Each row has a hidden trait or not; one of two labels after the row says which. A new part has a new trait and new labels.
In the rows, 128 means zero.
154	145	143	137	153	150	136	140	144	132	129	141	134	137	167	139	142	174	144	142	143	136	144	145	148	157	135	145	144	154	146	144	146	143	137	138	173	141	143	142	148	133	134	149	143	161	140	140	145	131	161	138	144	138	150	136	142	140	139	138	168	150	151	132	139	138	144	137	147	139	146	140	162	136	136	138	135	155	141	140	138	153	151	135	152	149	141	160	139	148	141	136	159	142	138	162	139	140	148	138	137	156	152	142	181	148	138	137	148	137	142	150	146	147	132	138	140	153	134	135	149	141	152	138	134	140	144	150	142	147	143	138	136	136	139	138	134	145	149	140	149	148	168	146	130	147	146	147	138	138	146	142	143	145	138	140	141	145	144	142	138	137	151	151	140	155	137	141	160	142	180	151	136	139	149	141	134	148	144	145	133	167	146	134	143	142 : mumu
165	164	148	141	141	162	138	160	154	132	136	142	142	140	157	141	138	184	155	161	141	140	139	149	158	151	139	147	149	171	136	148	153	169	144	142	162	143	146	144	150	133	131	151	152	156	150	144	147	136	155	141	155	146	142	136	147	158	148	151	174	151	152	131	134	139	148	137	152	140	154	139	163	133	136	146	137	156	146	147	152	160	148	145	143	151	141	155	149	144	139	140	168	159	141	178	145	145	145	135	139	140	151	163	219	162	139	141	146	137	145	156	147	148	130	124	137	142	149	140	148	134	151	141	137	136	153	152	147	148	151	138	128	134	136	137	134	150	155	140	137	151	152	161	141	150	134	159	146	140	146	133	160	157	138	138	152	149	153	158	137	144	147	144	139	164	152	146	171	137	175	142	136	136	155	132	138	145	163	146	135	178	152	128	148	156 : mumu
154	160	146	140	152	164	135	147	150	132	133	145	139	148	165	143	139	201	147	152	149	135	154	155	151	144	139	139	149	157	160	148	145	155	136	140	184	147	143	143	152	135	139	149	145	149	149	144	137	138	162	138	152	147	142	138	138	142	149	142	167	158	143	136	138	140	146	145	146	146	148	141	174	138	141	144	139	185	142	152	155	158	153	139	160	149	149	180	145	148	138	137	163	149	136	178	139	139	166	136	141	158	155	147	184	150	152	149	172	146	152	152	135	149	133	136	144	145	138	141	150	151	154	140	139	143	152	144	147	151	150	138	136	137	137	139	139	148	153	139	145	155	199	162	136	147	150	168	143	139	152	140	141	149	144	143	156	146	167	148	141	145	140	151	142	154	145	146	168	142	229	159	135	139	159	144	139	149	161	150	133	165	142	136	144	165 : mumu
151	141	146	143	157	159	135	152	139	136	134	151	142	136	175	150	141	164	144	137	162	140	142	147	157	159	138	144	139	155	167	151	138	158	140	149	184	145	138	147	138	134	138	159	149	165	149	144	157	138	158	141	136	145	144	143	140	140	145	143	180	148	145	134	149	140	150	136	153	143	147	139	194	140	141	139	141	145	141	147	143	145	148	146	151	154	146	185	143	154	138	135	170	139	134	185	148	146	148	142	143	146	176	136	172	150	139	146	158	137	187	146	143	148	135	139	157	146	143	138	157	137	178	137	142	153	151	140	143	141	170	140	148	146	142	145	139	152	165	138	151	178	160	154	137	156	145	143	138	135	143	154	137	158	143	144	157	151	146	158	145	147	155	137	147	166	139	147	170	146	170	151	133	142	165	139	141	158	178	156	131	204	139	142	142	151 : kavud
160	145	144	141	150	155	140	149	148	136	137	141	139	134	166	138	141	195	148	141	147	138	149	151	156	150	141	144	142	152	139	144	145	140	139	144	164	142	142	144	139	136	134	147	150	161	146	141	152	133	166	143	147	139	150	136	141	142	144	142	170	149	147	135	147	137	147	145	154	157	146	144	156	144	142	147	138	149	141	142	140	146	154	140	144	148	143	160	143	149	142	135	156	152	136	160	139	142	153	137	151	142	147	142	182	146	136	141	154	137	154	144	141	148	137	137	139	152	138	140	165	143	157	143	137	148	142	144	144	146	157	144	139	141	140	135	135	148	148	139	151	161	155	146	140	149	144	143	138	137	139	139	146	145	141	141	153	154	147	146	138	142	167	152	148	160	139	150	170	143	189	148	139	137	147	140	137	149	151	151	132	187	143	136	140	151 : mumu
170	148	148	149	161	170	146	157	155	141	140	152	143	146	183	147	148	231	151	140	165	146	156	154	163	172	140	155	148	162	165	154	156	161	145	156	190	149	150	152	145	140	139	168	159	179	158	148	165	138	172	152	151	146	158	144	153	139	149	148	188	154	160	138	155	142	154	148	161	164	158	150	192	150	151	155	141	165	143	149	141	153	160	153	158	161	149	185	151	158	146	137	173	156	142	194	147	153	162	150	156	167	165	139	196	159	146	146	169	140	182	155	152	157	140	149	153	160	140	147	177	151	177	146	143	162	155	154	151	158	170	151	150	153	146	144	143	159	164	147	165	179	168	163	140	164	154	156	143	135	145	157	152	160	150	148	162	163	154	161	147	151	180	168	158	180	143	157	183	150	216	157	144	143	163	150	141	159	179	173	133	217	150	143	153	161 : kavud
181	171	154	144	164	187	137	183	179	136	140	147	144	167	191	145	146	255	157	169	160	145	170	168	159	158	147	147	161	171	175	162	158	185	145	150	207	156	152	153	166	138	144	165	162	168	174	149	152	142	183	146	155	161	147	142	150	147	161	153	188	172	159	140	145	145	153	152	151	153	167	154	187	142	150	154	143	220	145	161	165	173	169	158	173	152	160	200	161	153	143	140	172	164	145	218	148	151	193	144	145	172	157	155	210	169	166	155	205	154	164	166	146	162	137	144	146	152	145	151	163	162	158	144	143	159	169	154	159	164	163	144	142	152	142	139	143	156	159	145	153	173	220	191	146	156	159	204	148	140	158	140	149	162	153	155	171	161	188	167	151	148	168	163	149	175	156	161	188	151	255	169	142	143	165	153	146	165	186	169	138	197	150	135	155	195 : kavud
161	149	146	140	151	158	140	143	146	134	135	144	140	134	153	139	142	174	147	141	147	137	139	146	155	150	136	145	141	152	138	143	139	149	141	144	178	144	141	142	139	133	133	146	147	158	141	140	152	137	155	143	144	139	148	138	140	149	141	141	164	151	146	133	142	139	142	141	153	146	147	133	168	140	138	146	137	149	139	142	146	148	148	141	142	149	143	168	138	152	140	135	157	152	135	164	139	138	144	140	145	145	150	145	185	151	138	142	149	135	157	144	142	151	134	133	141	152	141	138	160	141	164	140	138	146	143	141	136	144	158	143	134	133	138	137	135	149	149	140	149	159	157	152	139	153	139	143	137	137	138	140	149	149	135	137	154	145	149	145	138	144	159	150	143	157	141	146	171	143	183	148	135	138	151	137	136	148	153	149	131	183	143	135	140	147 : mumu
180	188	160	155	165	172	146	165	164	140	137	159	146	149	195	153	155	225	175	174	159	149	170	170	175	188	142	165	173	200	157	171	182	167	151	158	204	155	167	154	169	140	137	177	160	197	162	159	167	134	197	156	184	142	174	142	165	166	153	163	222	168	180	137	151	149	176	142	182	176	164	158	194	148	150	158	146	175	164	156	151	190	167	162	163	178	148	189	164	156	155	151	206	161	158	191	153	161	163	152	148	181	175	176	255	173	144	143	161	146	172	182	168	166	136	147	148	173	154	143	173	149	172	159	143	156	167	188	176	169	160	151	143	147	152	151	141	163	181	158	164	176	182	164	140	167	155	170	163	153	172	153	178	166	155	151	164	174	159	167	147	158	183	177	161	188	163	161	209	150	224	157	150	145	173	151	139	163	169	171	139	213	182	136	167	160 : kavud
153	146	138	140	148	148	138	161	151	137	137	139	137	137	175	140	139	216	150	141	151	140	153	145	154	156	136	141	143	157	146	153	142	144	137	150	160	138	139	145	138	139	134	157	153	162	155	141	149	134	170	147	149	143	146	134	141	135	143	143	161	145	147	136	150	135	150	144	151	164	147	149	146	145	144	142	139	152	142	145	134	146	153	136	144	145	142	159	152	144	141	138	155	144	136	163	142	144	158	138	155	145	153	140	180	144	135	136	159	136	159	146	137	144	138	142	140	152	135	140	165	142	152	142	138	154	142	145	152	148	156	143	144	151	142	135	137	148	151	137	149	165	147	148	138	145	145	152	142	140	143	141	141	142	146	143	154	159	142	152	140	141	167	155	149	158	138	151	174	141	171	144	140	137	141	139	138	146	158	157	134	188	139	136	142	154 : mumu
166	150	149	150	163	164	141	149	153	146	141	148	143	144	172	150	148	207	150	140	174	144	145	159	174	152	140	144	148	171	161	158	148	153	138	169	184	146	143	155	145	144	137	162	166	155	152	154	166	138	163	160	150	144	154	149	142	144	148	150	167	148	150	140	165	141	147	149	173	166	159	151	185	149	152	151	143	166	141	151	141	145	152	143	147	157	150	197	146	158	143	138	172	144	138	176	137	144	160	144	167	150	154	143	197	149	145	144	165	138	217	151	140	156	139	151	150	163	142	144	181	150	189	150	145	154	159	144	143	156	167	151	145	141	148	141	143	160	171	149	159	209	164	171	144	159	151	155	144	136	150	152	139	145	157	141	184	157	158	163	150	149	198	176	168	172	143	166	202	151	216	158	144	144	159	148	139	168	188	166	132	210	149	141	147	179 : kavud
157	146	147	138	143	157	141	141	146	134	134	143	139	137	155	139	137	181	141	143	148	140	141	149	147	157	137	156	138	160	141	142	154	154	143	146	163	139	148	143	145	134	133	155	150	165	145	145	149	134	145	139	141	140	143	137	149	138	139	143	161	147	148	132	141	136	140	141	148	140	152	141	166	134	133	142	135	154	136	143	141	154	148	138	153	145	143	161	140	143	139	134	159	156	141	171	142	144	149	140	144	159	142	139	184	156	137	141	153	138	154	151	151	145	131	135	137	141	135	138	142	139	150	139	134	139	145	151	136	144	150	140	132	133	136	136	135	145	146	139	141	156	160	153	133	145	142	148	136	133	139	142	154	151	140	139	148	141	150	146	141	138	148	149	140	162	138	145	154	141	193	147	136	135	145	139	135	152	154	153	133	165	146	133	145	154 : kavud
178	160	147	155	162	182	151	159	166	142	148	143	142	147	178	136	145	255	160	144	157	141	176	163	164	155	139	146	151	139	153	158	158	144	144	153	202	153	155	148	150	144	143	154	157	174	160	141	158	139	195	158	174	145	159	139	146	138	162	145	183	167	159	147	158	143	153	172	154	198	154	154	165	167	160	176	141	201	147	151	149	158	172	146	163	153	157	193	152	158	150	139	156	182	139	178	142	147	190	144	181	179	145	143	187	150	153	151	195	148	144	150	143	159	149	152	142	162	135	159	201	177	154	153	142	169	146	147	157	159	165	156	149	154	142	134	144	159	143	143	170	140	199	164	150	159	164	170	147	138	144	145	157	145	151	152	172	171	168	143	144	153	196	171	165	167	146	167	186	153	255	169	150	139	145	157	142	154	155	186	132	204	143	144	151	177 : kavud
164	143	143	136	151	156	137	147	146	133	135	137	139	136	154	134	143	175	144	140	146	137	142	141	157	144	137	143	139	149	135	141	142	144	140	144	178	143	138	142	137	132	131	142	149	157	141	140	153	133	157	142	135	141	150	137	137	148	141	138	152	153	146	131	143	136	139	142	154	139	146	136	154	135	135	143	134	151	134	138	142	143	153	140	141	144	142	157	137	153	140	132	149	148	134	159	136	138	146	135	142	139	140	139	178	147	139	141	148	136	153	143	141	149	132	134	136	152	139	137	157	139	164	137	137	141	142	141	138	148	155	143	132	134	141	131	133	143	141	141	150	166	155	152	137	150	138	146	133	135	134	134	145	140	136	138	155	147	149	145	139	139	160	149	144	161	136	148	169	142	181	154	134	137	145	139	135	150	146	144	131	183	141	131	137	149 : mumu
151	149	138	136	147	148	132	156	147	130	134	135	136	136	167	134	137	187	148	149	139	136	152	143	154	142	135	134	146	146	138	146	137	144	136	135	168	141	137	140	141	131	133	142	137	150	150	136	141	133	168	136	144	143	142	133	134	144	144	138	160	151	141	132	137	136	146	138	143	146	141	140	145	137	137	139	137	155	141	142	144	149	153	136	144	144	141	150	145	145	136	136	149	142	132	156	139	138	154	132	140	136	144	145	168	141	139	138	157	139	134	142	132	143	133	131	136	146	140	137	153	139	144	138	135	145	142	141	148	142	149	136	135	142	137	133	132	141	141	134	144	146	162	147	136	143	139	154	140	141	141	128	137	140	137	141	141	151	148	144	134	139	148	140	139	150	141	143	158	139	176	148	133	135	143	135	137	140	143	140	133	175	136	131	136	146 : mumu
186	166	148	163	151	177	153	173	171	144	152	153	149	146	179	147	142	255	170	151	161	147	161	161	172	169	140	148	153	156	159	166	161	172	147	155	189	153	154	154	152	145	142	163	164	176	166	145	166	145	184	160	186	149	154	141	152	149	167	158	204	154	165	146	159	146	163	166	156	203	160	154	189	169	165	176	144	175	154	157	152	155	159	160	152	165	149	201	158	159	151	144	182	187	143	208	154	158	170	147	184	154	171	157	222	164	143	149	176	139	162	154	150	163	151	143	154	162	146	162	204	159	166	154	148	166	158	152	162	159	183	155	150	154	140	145	146	173	169	143	166	166	157	171	158	168	154	164	157	140	150	153	170	166	151	148	173	177	157	160	143	161	194	163	169	177	161	162	200	149	232	148	150	140	170	147	146	149	193	187	134	230	149	148	161	173 : kavud
148	157	148	145	151	160	140	144	144	138	137	145	142	136	161	143	137	208	147	145	155	137	150	154	157	149	136	143	144	161	148	152	149	141	138	153	171	143	147	141	147	136	138	152	149	155	145	146	150	137	163	146	155	140	143	140	143	142	147	145	171	151	146	137	150	138	148	149	155	159	149	144	169	144	142	148	141	164	146	149	147	157	152	137	152	149	147	172	144	146	140	139	163	153	137	164	138	142	158	138	155	155	153	146	188	146	142	145	163	142	166	148	139	144	137	139	142	146	139	143	158	151	156	146	138	146	146	148	147	143	157	141	140	138	139	139	139	151	157	139	142	170	176	152	140	146	148	150	144	139	148	144	148	146	147	142	164	149	152	148	142	146	160	158	150	155	144	153	173	142	216	153	139	136	151	142	137	152	157	157	131	177	145	139	140	159 : kavud
170	157	146	147	152	170	140	178	167	136	139	155	143	154	195	153	143	219	155	157	160	146	150	156	160	173	142	146	152	166	177	154	150	190	144	148	189	149	145	157	152	137	141	172	159	174	169	147	158	144	161	143	150	155	145	143	149	143	154	154	193	152	156	137	146	143	156	143	148	157	163	148	201	146	150	146	142	172	149	159	152	157	155	157	159	159	148	193	160	153	142	140	182	157	141	221	155	156	161	145	147	156	176	148	206	172	147	147	171	141	173	160	149	158	137	138	158	151	144	148	167	144	168	141	145	155	166	147	154	158	174	142	148	152	141	148	142	164	170	140	152	165	165	180	143	161	149	172	149	137	154	154	150	174	148	147	152	161	158	169	145	154	160	150	148	176	155	151	173	145	187	147	140	143	175	142	148	151	203	168	137	207	146	142	159	168 : kavud
